Each row is followed by its class number.
[ 11   1 -18  13   6   8 -46   6  38   4 -34  -6  -3  18 -14   4   2  21
   6  18 -19  27 -15  36  20  -2   6  -4   8  31 -15  50  50  -2  20 -19
 -18  -1]	1
[ 33 -11 -29 -23  63  22   1 -43  17   9 -19 -15  28 -24  11  45  -4 -15
  -3 -12  -2  14 -12   8  52 -34 -78 -16   4 -35  25  -3   1 -89 -13  23
 -17  39]	6
[  1 -14  -7  -7  -1 -21   7  -4  10 -18  -3  23  -3   6  12 -12  21  41
  36  19   7  42 -29   2  11   2   3   0  -1  14  -9  21  34  -9   7 -43
   3 -32]	0
[ 71  -4   0  21  41  20 -13 -47 -14  -2   1 -24  25 -25 -24  31  58   7
 -33  -1  11  14  -5  -4  40 -34 -88  -8  -6  26  -1 -39  15  -7  -2  -6
 -28  -2]	5
[ 34 -13  28  33 -22 -22 -11   0 -35 -12  28   4  27  19 -15  -7  24  -8
 -28  -4  -1  21   3  -2  33  19 -71 -23 -24  -5  23 -14   4  -2   4  14
  -5 -15]	6
[ -7  -1  22  50 -27  -9 -34   4  47 -11 -24 -44   5 -15   9 -59  10 -26
 -41 -56  11   1  26  30   0 -48  33 -24  71  21  11 -17   5   1  -7  33
   8 -28]	1
[ 27  14  11  -5  31  25  18  32  14  58  10 -18 -38  -2   7  55 -11 -28
  45  20 -23  13 -27   8   4 -28  21  36  28 -23 -26  46  13 -47 -20  -2
 -22 -36]	3
[ 50   5 -16   3   4   3  11 -59 -20  36 -27 -51  45 -31  11  39  10 -30
  -6  29  22 -24  -7 -18  35 -80 -32  -4  32   8  -1  36 -27  15  14   8
 -11   2]	7
[-38  15 -16   9 -11   3 -14 -32  41   0 -38 -33  36 -20 -39 -24  40  20
  38 -24  -1   1 -10  52   6 -33  10 -14  58  23  16  -5  20  30  -4   8
 -21 -20]	5
[-12 -12  34  -2  23 -21 -27 -45  77   3 -26 -19  28 -53   5   0  55  32
  -8 -39 -13   0 -17   8  26 -18 -35 -10  31 -23 -14  12   3 -14  63  30
 -40  40]	4
[ 21 -11  26   8   8 -11 -12 -15 -40 -22  27  19  30 -29   7 -10   4 -33
  15  19  17   6 -16 -20   6 -12  -4  34  33 -14 -30 -35  51   5   1 -41
  -7  -1]	1
[ -4  25 -27  11  18  26   2  -9  10   6  -8 -20  16 -33  50  12  53 -28
  -1 -26  15 -24   1   4 -33 -56 -21  -1  29  78   1 -16 -14  -3 -26 -27
  26 -52]	3
[  8 -24  17 -20  -1 -15   3  20  38   1  21  21  -6  61  30 -10  34  64
  17  22  15  16 -13  -4  -5  20  -5  28   3  -2 -32  81 -32 -50 -28 -18
 -24  -5]	6
[-23  40   3  33  15  22   6  -4  -4  -8  16  21   5  34  20  -2  30  27
   7  19   6   6 -13  -1 -32 -12 -27  -7  -5  24 -10  22  24  -9 -29 -24
   5 -56]	5
[-21  10  33  21  13  -1 -25   3  96   3 -55  14  -4 -13 -15 -27  27   1
   7  -9 -11  -9  -8  15  17 -17 -22 -18  49  64  17  11 -23  18  25  15
   0  22]	4
[-38   1   7   7 -20  13 -10 -18   0  -9   7  12  11  55  17 -17   4   5
  17  16   5  16   3  -2 -26  20  37   7  48 -33 -56  11  89  -7  40  16
  23 -41]	2
[-10  14  41  15   8 -22  -6   0  51  14 -35 -10  32  11 -38 -23  30  11
  14 -18   7 -12   8  37  44  -4  -3   9  67  -9   9  26  -7   0   3   0
 -17  11]	6
[-26 -20   2 -16  65  40  25 -20  51   0   0  11 -13 -38  36  13  48  -2
 -21 -29  19  -7  16   4   0   4  -8 -12  41 -38  17 -27 -27 -25  -2  36
  -3   4]	6
[-35  48  11  43  10   6 -11   9  18 -36 -32  12   6  -8 -35 -45  -3  47
 -13 -33  13   7  30  45  -3  -2   4 -27  38  53   7  17  13   1  -2  14
  22  -5]	0
[ 27  49  29  60  29   8  -7 -40  -9  14   8 -23  55   3   3  -5  10   0
 -10  18   3  -3 -10 -14  26 -10 -90   3  19 -21 -28 -23  27 -32  -2 -27
   4 -36]	6
[-53  40   9  19  -3  12 -55  12  19  41 -30 -51  58  -6 -25 -17   5 -19
  -8   9 -41   0  -7  76 -26  31  15 -23 -10  20  15  -6 -16  -1  -6  -8
 -28  -5]	2
[ 20   5  26  -3  15   2 -20 -15 -37 -25  19 -13  19 -27   3   3  41 -12
   3 -18  -7  24   2   3  59  11 -63 -13   5 -10  -2 -13 -30   3   4   3
   2  11]	4
[ 24  27  17 -31  30  36  29 -28 -14  11  16  12  37   2 -23  27  25 -45
 -16  19 -29  10   6   8  20  23 -67  20  16   0 -29 -29 -14 -49 -23 -19
  -3 -15]	1
[ 48  30  57  13  27  -5   7  10 -50  12  11  22   9 -17 -54  26 -20 -41
  11  17 -34  -1 -10 -13  57   2 -80  16 -20   1  -4 -11 -11 -19   2 -18
  -6  21]	2
[ 17  19  18  60   1  -4 -33 -15  12   6  19  -3   8 -47 -25 -17  -3  -4
 -24   0  11  13  -9  -2   9  -6 -50   7 -12  26  12 -42  -1   4 -27 -48
  -1  -7]	1
[-23  11 -15 -17  12  16  -5  -6  31 -15 -13   0  35  31  -3 -35 -18  25
  24  -6  19  -7  34  11 -27 -47  55  51  42  21   2  28  29 -15   7  41
 -19  13]	5
[-46   0  18   9 -17 -12  -1 -10   9  -1 -12  38  17  73  15 -36  -7  17
  15  16  23 -11 -25  -4 -47   6  -1  -6   3 -38 -55 -29  21 -46 -55 -36
  -5   1]	6
[-47  28 -24   5   8  23  -6 -44  43   8 -32 -48  42 -10  -4 -34  11 -29
   5 -17 -36 -18  23  57 -47 -68  43 -28  51  30   2  34  -9   1 -15  41
 -30 -30]	4
[ 39  18  -3   9  46  -5 -24 -57  24  21  17 -49  44 -62   2  16 -25  53
 -54  18   6 -25  -6  11  27  -3 -68  -2  -2  22 -11 -17   4 -36 -22  18
 -39  36]	7
[ 25 -19 -15 -33  29  -6 -17 -51   8   5  -4   2  47  -5   8  18  38   8
 -14 -18  14  -9  -2 -13  23 -22 -60  28 -21   6 -14  -3  -4 -11  20 -21
  -8  21]	5
[ 44 -11  -3  -3   8  47  -6 -16 -16  23  27 -14   8  22   2  40  20 -26
   9 -15   0  28  -3  11  56 -20 -83  -6  16 -23  -7  -7  21 -38 -32  11
  21  -6]	6
[-44  -8 -39  -2  22   4 -39 -28  44 -13 -53   0  -1  14 -22 -55   0 -33
  18 -51 -40  31  -3  48   0  -1  -5 -40  13  -8  24  78   3 -29   2  26
  22 -12]	0
[ 18  31  11  17  15  24 -14  17  14  38 -15 -13  -7  31 -17  -4 -24  42
  65  44 -13   5 -15 -15  -6 -16  -3  37 -35  15 -16  26  10 -15  -6   4
 -34  16]	2
[-19 -22  20  10  21  42   1  -6  56  -8 -12  -2  13  20  13   1  33 -29
 -18  -1   4  11  21  13   9 -23  14   2  80 -16  30   9 -12  -8  35  49
 -24  -6]	6
[-21  70   8  19  28  34   0 -35   2  -7  12 -41  51   2  -4  -7  36   3
 -12 -31 -12   4  16  25  39  -9 -42  10  34 -48 -11   7  14 -61 -24  11
  -1   8]	6
[ -2 -22   9  10   7  59 -51 -14  -3 -20 -13  19  11  47  14  -5  13 -48
  43   1 -28  38 -21   0  -6 -62 -56  -7  35  -6 -37  28  48 -19  22   1
   5  18]	4
[ 16  -4 -13 -23 -22 -22   6 -42 -23  -3  31 -52  60 -59  22  16  17  23
  -5 -35   9   8  -3  30  30 -19 -62 -11  22  20  -3 -38 -31 -34 -25  -3
 -10 -31]	3
[  0   5   5  28  25  14   0 -30   3  -6 -25  13  31  25 -17 -46 -37  13
  31  59 -11  18  -7   8 -32 -44  -3  -4  10 -11  -5  19  51 -19 -11 -13
 -48  -4]	1
[-50  48 -16  31 -16  18 -29   1 -12   5  13  10  18  33 -13  -6 -59  25
  48  12 -15  31  -8  23 -26  -8 -13  14 -10  -2   2  48  36 -22 -15  -6
  -7 -32]	7
[-29  -4  33  19 -27 -66 -22  -2  82  -3 -10 -12  16 -40 -21  15  81  34
   4 -35 -12 -18 -39   2   1  -2 -12 -12  -8  20  41  -4   0  31  38 -11
 -49  29]	4
[  0   3   7   8  30  30   2  18  25  19 -33 -39  -9 -11  -8 -10  20  -5
   6   8 -16  10   5  40 -15 -13  30 -16  36   8 -14 -38  11 -11 -10  -5
 -14 -26]	2
[-27  36  11  31  32 -21 -45   1  97   6 -24 -37  12 -55   3 -30  17  39
 -27 -20 -30 -16 -20  45  -6  32 -27 -11  47  73  -3   7 -25 -19  -9   2
 -23 -34]	7
[ 52   1 -12  18  24  18  28 -54 -32 -40  19 -46  13 -20 -34 -14   4 -13
 -60 -16 -20  25  39   6  38 -28 -38 -30   6 -20  21 -18   4 -30  -1  50
 -10 -10]	0
[ 83  -4  16  19   5   1  18   0 -47  13  45 -41  12 -51  30  12  12 -44
 -15  33   0  15  -2  -8  30 -64 -13  -9  10  53  21 -22  19 -10 -26  12
  -6 -47]	2
[-16   0  24 -19  10  -5 -11  16  -5  14  11   5  24 -63 -14  28   6   2
  18  -2 -26   7 -10  27  25  36 -21   4 -19  23  24 -58 -10  26  35  -7
 -24   0]	2
[ 56 -21  15 -22   4 -39  21 -53   5  21 -18   8  26  -7 -33  32 -13   3
 -15   8   4   0  -4 -12  73 -30 -50  14  -4 -17 -12 -28  36 -20  36  -8
 -27  25]	3
[-20  16  -2  10  29   0 -25 -44  44 -35 -42 -30  26 -51  14 -66  66 -17
   5 -39 -17   5   4  15  26 -46  12 -12  44  40  23  11   0  -7  16  30
 -20  -2]	2
[-17  16 -12 -10 -18   9   4  -6  34  11  10 -33  11 -44 -19  -5  14  -3
 -20 -33   0  18  33  65  29 -23  50   9  51  41  31   2   0  -4 -15  33
 -10 -19]	3
[  3 -12  -2  -9  30  34  -2   6  -1  16  10   9  -9  49  26   0  -7  -4
  20  24 -10   1  -4  -8 -32 -20   3  17   0 -16 -26  46  11 -12  -6  19
  -8 -26]	5
[ 47 -23 -11  13 -27 -60 -17 -42 -38   5   9 -12  21 -30 -42  27 -16 -21
 -10 -21   0  -4   5  19  11 -34 -32 -32   3  39  -9  40 -25  18  -3   9
 -14 -41]	4
[ 42  -6   0  11  -5   7  -1 -37 -10 -14  63 -43  29 -12  31  24  28 -17
 -51 -10   7   9   9 -13  21 -38 -31  18  28 -10  -2  -7  43 -45   3  18
  -5 -14]	3
[-17   1  21  -6 -15  17 -24  50  49  12  13  13 -12  21 -28   8   5  34
  43 -15  -8  32 -18  23 -11  55 -23  23  15  39   1 -12  -5 -24 -12   8
   5  -6]	0
[ -7   5  28  25 -36  -6  18  39  28  33  19  45 -17  26  16   0  -1   7
  30  43   5  24 -41 -12 -25 -18  16  25   9   4 -35  20  47 -29 -14 -41
  10 -33]	6
[-34   4  46  47  -4  10 -10  30   4 -24   2  63  -3  41 -10 -27 -55 -21
   3  34 -10  28   0  25 -35 -30   1  -8  54  16  -5  59   0 -20 -10 -34
  -7 -36]	1
[ 12  -1  15  15 -17   7 -15  -3 -16   6  19 -11  50   2   9   1  -2 -20
 -29  -4  12   9   3  18  41 -17 -66 -16   0   3  29 -37  -9 -18 -24  -9
  16  16]	6
[ 12 -21  -6   2 -16 -13 -11   1 -37  23  19  36  -8  15   8   9 -16 -52
  37  55   3  27 -32 -21 -11   6  20  14 -18   5 -11  24  40   7   4 -32
  18 -42]	2
[  49  -39   47    2  -13  -26   12  -23   -8   -6   53   -3   45  -36
  -13    2   44   27  -30   41  -18  -10  -38   12    5    1 -114  -30
    1   28  -12    1  -16    2  -37  -55  -31   17]	1
[-10   2  10   5   2  21 -21 -22  -6  13  48   1  30 -14 -20   9 -31  23
 -25 -13  48  15  43  14  18  28  -8  36  25 -11  12 -22 -18  11   6  36
  11  -8]	5
[  6  -7  10 -11  41  -2 -37 -13  56  13 -13 -23  37 -29  16  12  20   7
 -23 -26  -1 -12   9  27  -6 -24 -18   4  24  21  -9   1  11 -32  20  12
 -20  32]	4
[-29  -8  22  17  26  35 -41   1  77  18 -16 -22  10   0   0   1  14 -19
 -29  -1  17 -23   6  26   2 -10   8  18  74  -4  20  15 -16   2  12   1
  -4  52]	3
[-23 -13  -9  25 -42   0 -39   3  37  18  18 -24   8  39  15   5 -47  11
  19 -16   1  16  -6  18 -25 -33   8  23  35  -5 -15  28  21 -24  11  -6
  -4 -42]	3
[  8   0  -5   3  -3  54 -18  20  14 -16  23  25  -6  15   8  -3  11   2
   8  14 -12  41   8   3 -22 -13 -10  30  13  51 -11  33  21 -20   4   8
  -2  -7]	1
[ -2  10  -1  22   0  15 -48  -5  40 -16 -38 -29  32  -7  -7 -40  15  -4
 -18 -18 -18  -2   5  26  14 -32 -11  -1  21  75   3 -13 -12  24  22 -10
  -2  10]	0
[ 18   3   6  -8  39 -10  -2 -43  -3   8  22   8   4 -35 -18  10  17  12
  32 -25 -14 -17 -23 -15  24  -8 -47  19 -21 -16 -23   1  27   8  -8 -22
 -13   6]	0
[-17  19  -1  14  22  33 -16 -45  72 -11  -6 -33  59   5   9  18  59   9
 -51 -17  -1 -22   6  21 -25  -1 -58 -14  63  15  -1 -13  43 -43  12  12
  -1  10]	1
[-52  11  -5   6  21 -16 -48 -39  46  15 -50 -28  46 -20 -14 -30  24 -23
  -4   2 -37   0 -32  56  -4  33   7 -35   6 -22  10   1   5   0  -3 -20
 -45  -4]	1
[  6 -43  48 -14  -8   9 -29  47  48  15  60  12 -17  61  20  -1 -48  -8
   3  21 -40  21  -1  21   6  24  17  46  40 -13 -28  28  19  -9   6  -8
 -25 -39]	1
[-41  37 -24  21 -37  -7 -31  19  -9 -17  14 -15  14  85  33 -17 -10  23
  31   9   2   4  -5  -3 -67   9  47  33  10  20 -48  22  43 -14 -20 -20
  -5 -79]	7
[ 19  10 -22  20   1 -25  13 -35  11 -24 -13 -38  10 -31  -7 -17  48  32
   7 -28  14 -14 -11   3 -16 -37  14  -9  52  -2 -43  36  24 -46 -26  33
 -22 -10]	6
[ 54 -15 -32   3  13 -43  17   1  30   1 -55  12 -23  26 -25 -30 -70   1
  26  21 -18  -4  -7  -8  -9 -64 -15   0  13  43 -33  65  31 -66  -7 -28
  33 -12]	2
